Each row has a class, written after it.
[  4  32  34  41  56  19  -9  17 -22  33  18 -16   2 -72 -15  13 -20  -5
  12  43   1   3  25   3  -3  14   9 -63   3  17  20  16  -6  15] -> K413
[  9 -17  22  -7  25 -18  19  -9 -25   8 -11  -4   7 -43 -12  44  29   5
  34  47   9  -2  35  -8 -11  16  -6 -25  23  31  -3   8   6  -5] -> K4
[  8  44  27 -17  47 -23 -16  13 -16   7 -10  12  20 -27  -7  23  18  36
  25  33  -2  -6   4  19  -5  22   1 -29 -13  -8 -11 -17   4 -37] -> K827
[  1 -22   2 -29  58  27  -5  19  16  42 -21  29   1 -39  13  44  -7  47
   8 -12 -47  59  20  43 -27  -5  30 -16   1  38  13  -9   9  -6] -> K807
[ 31  73  16 -35  59  14 -18  28   4  11 -33  30  -1 -29  25  27  -6  22
  16  55 -26  31  18  65  -2 -21   9 -32  -5  -8   4  -4  -6 -30] -> K718
[  7 -22  23   0  26 -25  28 -34 -14  45  -2  -5   8 -43 -11  12  26  35
  24 -46  33   1  54   8  -8  18  26 -29  13  18  49  19  14  11] -> K413
[  9   4  -3  12  -5  -8  47 -30 -11  -5 -20  24 -11   8 -14  22   3  48
  12  -4   3  20  28  17   2   8 -20  -6  36  27  26  33 -23 -24] -> K783
[ 16  12   0 -29  22   5  21 -33   4  20 -24  25  -5  13 -19   4 -13  51
  17 -19 -30  49  44  52  -5   3  -2 -33  17  29  47   5   4 -15] -> K246
[-15  83  38 -21  48 -40  -7  -3 -18  -6 -33 -41  28 -26 -21  26  44   2
  58  63 -15 -43  14   6  24  28 -21 -42  15 -26 -25   0  31  -1] -> K702
[ 29  36  13 -30  14   3   0   3  10   3 -47   7 -18  -4  12  39  28  13
  23  45 -15  19  31  51  -7 -20   9   2  29  -1  17  12   0  -6] -> K718
[ 35   6  15 -13  38  19   0   3   5  22 -10  31  -8 -16  33  21  -7  41
  29  19  12  37  42  53  -7 -29  28   2   3   4  25   2 -29 -19] -> K413
[ 16  18  32 -18  23 -48  32 -18 -37   6 -21  10  13 -30   5  26  53  52
  60   9  18 -21   7 -10   6  25   4 -25   2  -5  -7  12  -7 -21] -> K280
[  2 -18 -12  31 -12  23  34 -13 -11 -18  28  11  -7   7  -1  20 -28  18
  -5  16   2  23  35  -6  -1   0  -8 -35  37  37   9  19 -61 -43] -> K4
[ 18  44  19   1  27   2  -7   6 -20 -37 -22   2 -12  20  16  19   1  57
  44  47 -16   2 -16  10  13  15 -17 -10  25 -15  -8   5 -47 -57] -> K807
[ 19  23  26  20   0 -11 -19   1 -30 -35   2   9  -8  27  14  21   2  23
  37  51   5   2   2  -7  19  -1 -17   0  33 -21 -16  16 -57 -50] -> K366
[-12 -34   1  25   8  15  21 -11 -11  21   4   0   3 -21 -25  25  -3  33
  -5 -37 -31  23  23  -3 -17  31   9 -39  28  43  30  12 -13  -6] -> K807
[  9  29  41 -21  34 -35  -7  -2 -35  21 -30  -1  10 -48  -8  27  46  20
  40  43  26 -12  10 -14  -2  20  -3 -17  -3  -5  -1   3  19  -7] -> K827
[ 28   0   2  20 -26  22  11   1  -9  -4 -14   2 -30  -7   0  44  15   4
   4  35  -6  20  35  10 -13 -15   1  -4  47  17  17  22 -43  -3] -> K718
[  9 -57   9  18 -35 -26  -1 -26 -12 -14  -1  -7  -8  31 -19  48  48  26
  12 -15 -14 -11  17 -14  -6  24  -5  15  54  16 -13   5 -31 -26] -> K366
[ 14 -29  17  14   0 -19  -2   8 -43  -8  24  26  10 -15  -5  31  32  46
  20  16  27 -15   2 -21 -28  21  11  13   2  -8 -29 -12 -47 -35] -> K827
[-11  -3  15 -11  20 -44  30 -40 -28  15 -13 -10  30 -18 -30  19  27  21
  31 -11   2 -33  38  -8  -8  48 -15 -61  26  22  23  10  34 -16] -> K4
[  1 -26   5  41  -4  35  16   5  -8  27  36   3 -10 -41 -30  36  -3  19
 -31  -1 -14  39  35  -9 -18   7   8 -44  16  47  11   2 -34  -8] -> K827
[ 13 -22  -2 -17   8   6  35  -7   9  25 -16  26   4 -11   3  51  21  54
   6 -19 -50  28  19  42 -14  -2  12  -6  31  49  -4  -5 -18 -16] -> K280
[ 29   9  -3 -22   9  21  -5  15  13   3 -17  25 -19 -10  15  39   2  29
   5  21 -18  44  38  46 -14 -28   6  -3  22   2  15   2 -27  -8] -> K718
[ 12  38  20 -15  32  14   5   9   0  29 -30  14  -7 -30   8  15   8  16
   1  27  -1  50  38  36  -1 -14  10 -24   1  28  41  14   7 -10] -> K827
[ 10 -25 -10   1 -11   9  47 -15   2  18  -7  58   7   6   3  22 -10  27
 -10 -18  -1  37  36  43 -16 -18  17  18  14  35  28  14 -23 -20] -> K783
[ -4   1   9  26 -16  -5 -10   6 -18 -15  19 -11  -7   1 -36  41  25  32
 -11  20 -22 -10   0  -7  -9  31  -8 -25  39  15 -16 -10 -47 -31] -> K827
[  3  13  -6 -22  41  33  10  11  12  18   4  41  12  -7  22  21 -46   7
 -14  10 -26  46  53  59  -8 -45  12 -17  10  45  19  -7 -15 -28] -> K4
[ -4  -3  28  36   1 -27  34  -6 -53  14  18 -26  15 -56 -26  20  26   3
  30   9  31 -17  31 -44  -2  36   0 -48  19  12   6  22  -5   3] -> K702
[  9 -14  28  63   8  17  16   0 -38  21  54  -1  11 -39 -15  24  -3  17
  15  18  26 -13  21 -13 -11  19  30 -45  13  14   2  10 -57 -12] -> K413
[ 33 -35  11  49 -21  12  22 -13 -33 -13  32  14 -13  10   7  20   5  45
  23   8  40   2  28   0 -10   3  20   5  33   8  10  17 -89 -36] -> K413
[ 25   4 -14  20  14  42  39  -6 -15  17  -4  31  -8   0 -13   5 -28  15
  -7  -3 -11  54  49  31   2  -2   4 -46  15  36  43  22 -32 -39] -> K71
[ 29  -5  -1  28   5  23  50  -1 -35  21   8  40   3  -6  -2  -2 -10   8
  12  -5  20  38  55  24  -9   2  33 -43  -2  18  57  26 -28 -37] -> K71
[-11  29  41  -2  49 -28   5  -7 -31  34 -29 -17  22 -53 -27   8   6  -4
  38   6  -7 -13  13  -3  -1  42   2 -51   4   8  39  11  54  11] -> K807
[  1 -11   2   3   6   7 -15  10   6  -3  15  35  12  28   8  14 -21   8
 -15  -9 -33  30  21  43  -2 -12  16   3  24   6   5  -4 -34 -38] -> K366
[ 27  44  18 -48  34  -8   9  15  -2 -15 -35  44  -5  -1  33  31  18  60
  44  59 -31  24  -6  55  11 -24  -3  18  20 -10 -29  -4 -44 -35] -> K280
[ 22 -45  -9  19 -19   1  35 -24 -41  13  -7   6 -21 -11 -30  45  39  30
  17 -19  12  12  45 -27  -9  14   0 -13  35  38  16  21 -32 -13] -> K71
[  9  -6  34  21  38  -5   4   3 -30  27  37   6  12 -57  -3  14   9  28
  31  13  39  -2  33  -5  -8  11  33 -39  -7 -12  12   7 -28   4] -> K413
[ -9   9  19 -34  32 -42 -13  -9   2  26 -14  10  16 -11  -2  26  25  31
   6 -36 -27  10  21  23   9  17  14 -37  18   5  19  -4  22 -31] -> K366
[  5  25  24   8  44 -11   0   1 -11  26  13  -2  11 -37  -7  13  -1  26
  13  -4   9  -3  25  29   2  19  26 -51   5  11  28   1 -10 -18] -> K413
[ 19 -82 -22   8 -45  20  35 -30   4  -2  24  30 -26  37 -17  16  -9  45
 -16 -48 -11  53  42  22 -29  -7  19  23  38  37  33   2 -53  -7] -> K246
[  8  55  -3  -1  53  30  15  21   3  -1  11  52  16   5  25  14 -46  45
 -14  22 -18  39   2  61   8 -22   6 -18  -9  18  -6  -1 -40 -58] -> K783
[ 15 -14 -13   7   3  47  38   2  12  17  10  41 -12 -10  14  25 -37  40
 -11  -8 -38  68  29  36  -3 -34   5 -16  25  45  10  11 -58 -18] -> K280
[ 13  -2 -13  32 -19  20  34   3 -19 -21  21  18  -3   8  11  11 -23  32
   1   7  -3  29  22   3   1  -3  -6 -17  36  12  -2  14 -75 -52] -> K702
[  9  35   0   3  41  13  -7  21 -14  -2  -8   1   4 -11 -11  39  23   9
   5  40 -36  -7   6  15   6  17   3 -35   9  13 -22 -10 -22 -40] -> K71
[ 15  23  -4 -11  51  18   8  24  -9  11  11  28  11 -23   7  30  15  35
  -5   7 -24  22  17  23   6   7  21 -48 -12   9 -12 -17 -33 -55] -> K71
[  7  62  37   9  38 -15 -21  17 -34 -28   0 -15   8 -15 -14  34  41  38
  21  74 -12 -29 -14  -3  10  33 -24 -30  19 -12 -40 -13 -38 -49] -> K827
[ 16  35   4 -30  15 -24  -1 -14   3 -23 -29  20   3  30  10   9  29  67
  24  10  -4   1   9  29   2  19 -11  -9   4 -21   2  -6 -23 -64] -> K827
[ 13 -14  10  27 -28  -3  33 -24 -25   3   1  18  -2  12  -9   4  14  25
  12  -2  27  10  35  -2 -16  13  10 -11  14   9  34  22 -30 -28] -> K827
[ 15 -65 -21  -7 -16  25  21 -25  23  36  -8  34 -13   9  10  20 -11  37
  -4 -56   3  52  63  47 -24 -28  32  26  33  42  55  16 -27  13] -> K413
[-11  -8  16  13  12   8  14 -16  -5  36 -13 -19   0 -41 -35  22  14  -6
  -6   7  -5  19  39  -8 -11  13  -4 -28  22  33  26  18  24  27] -> K827
[ -2 -23   5  -8  13   0  11 -10 -16   1  15  -3   2 -18  -3  58  27  41
  13  14  -5   3  33 -13  -4  -1  -7 -24  38  33 -18  -4 -32 -18] -> K4
[ 38  55  29 -62  74  -6 -21  47 -28  12 -49  34   7 -25  24  36  58  30
  40  78 -32   5   4  55  -3 -12   8  17 -11 -14 -25 -21  14 -13] -> K71
[ 20  -8   5   8 -29 -26  40 -23 -28 -17 -16  41   7  36   7  24  20  41
  34   6  21 -12  22  21 -14   2   1  34  31  -3  19  17 -31 -31] -> K783
[ 39   4  -7 -35  40  26  18  14 -13  19 -20  64   6  -3  25  11   1  28
   2   2  -9  53  45  58  -3 -28  24   0  -7  13  21  -7 -28 -46] -> K71
[ -5  56   6 -24  54   6 -19   7  23  15 -23  -6  -2 -19  -6  30   1  39
 -12  16 -44  23   7  33   6  11  -9 -49   6  20  -2 -13   9 -39] -> K827
[ 17 -46 -12  14 -19   5  39 -13 -24   1  13  67  -8   0  13  32 -16  50
  14  -8  35  40  29   2 -19 -21  12  26  16  17  12  22 -64 -29] -> K783
[ 10 -21  34  42 -11 -16  23 -14 -65  -4  40   3  10 -18 -35  15  20  19
  38  25  20 -21  20 -30 -20  34  12 -23  19   1   3   7 -38  -2] -> K246
[ 30 -48  11  47 -27  33  38 -24 -13  28   6   9 -19  -6   0  20   0   8
  12   1  25  25  58  17 -21 -13  31   3  34  39  50  33 -40   8] -> K413
[  6 -47  13  28  -6   8  20   1 -36  13  25   4   0 -36 -12  48   6  -5
   9  31  14   4  41 -22 -25   1   5 -17  31  47   2   9 -24   4] -> K4
[ 22  50  37  10   9 -27 -14  28 -50 -24  11  -8   0 -26  -3  37  46  27
  32  71   7 -46 -23 -16  -3  26  -3 -24  21 -41 -38  -3 -41 -25] -> K718
[ 14 -34   6  25  -7   1  23 -13 -34 -12  28   9  -2  -2 -21  22  19  44
   4  -2 -12   6  14 -10 -17  29   4 -11  35  25  -2  -2 -54 -26] -> K246
[ -6 -21   6  22   8  -5  36  -6 -27  36  10  -1  14 -57 -20  24   0   7
   7 -22   7  22  49 -11 -12  17  11 -49  20  39  24  17  -2  -2] -> K702
[ -4  24  34  -1  37 -17 -25  13 -16   8  -1   2  13 -18  -5  35  20   7
  17  37 -29  -6  -3   8   8  12   3 -20  16   1 -28   1  -5 -21] -> K366
[-10 -22   6   4  -5 -23   3 -24  12  20  -8  -9   3  -2 -25  33  17  11
   0 -34 -28  14  27   4   5  26   1 -35  33  29  21  11  13 -15] -> K366
[ 11  41   9 -16  42  -4   3   5   0  15 -16  -2   4 -41  -5  35  17  40
   2   7 -29  10  16  24  -2  21  -2 -61  23   5   8   2  -1 -27] -> K718
[ 14 -18 -19  27 -21  44   4  13   3 -20  28  25 -16  24   8  18 -15  43
 -34   5 -11  42   9   6  -9 -12  -4   5  16  22 -12  -3 -81 -44] -> K827
[  30  -39   -7   44  -34   39    1   21  -35  -28   56   43  -14   23
    8   20  -31   15  -31   19   -6   30    0    5  -18  -15   24   17
   26   29  -11  -20 -114  -54] -> K246
[ 24 -47 -21  10 -17  44  21 -14   8  -2  15  29 -25  17  -3  18 -28  28
 -23 -11 -26  62  34  22 -15 -21   3  16  30  47  16   0 -57 -16] -> K246
[ 29 -13  34  50   1   7  37 -27 -43  17  10   2  -8 -23  -3   6  12  28
  42  18  46   3  56  -2 -10   8  16 -26  26   8  47  41 -38   0] -> K413
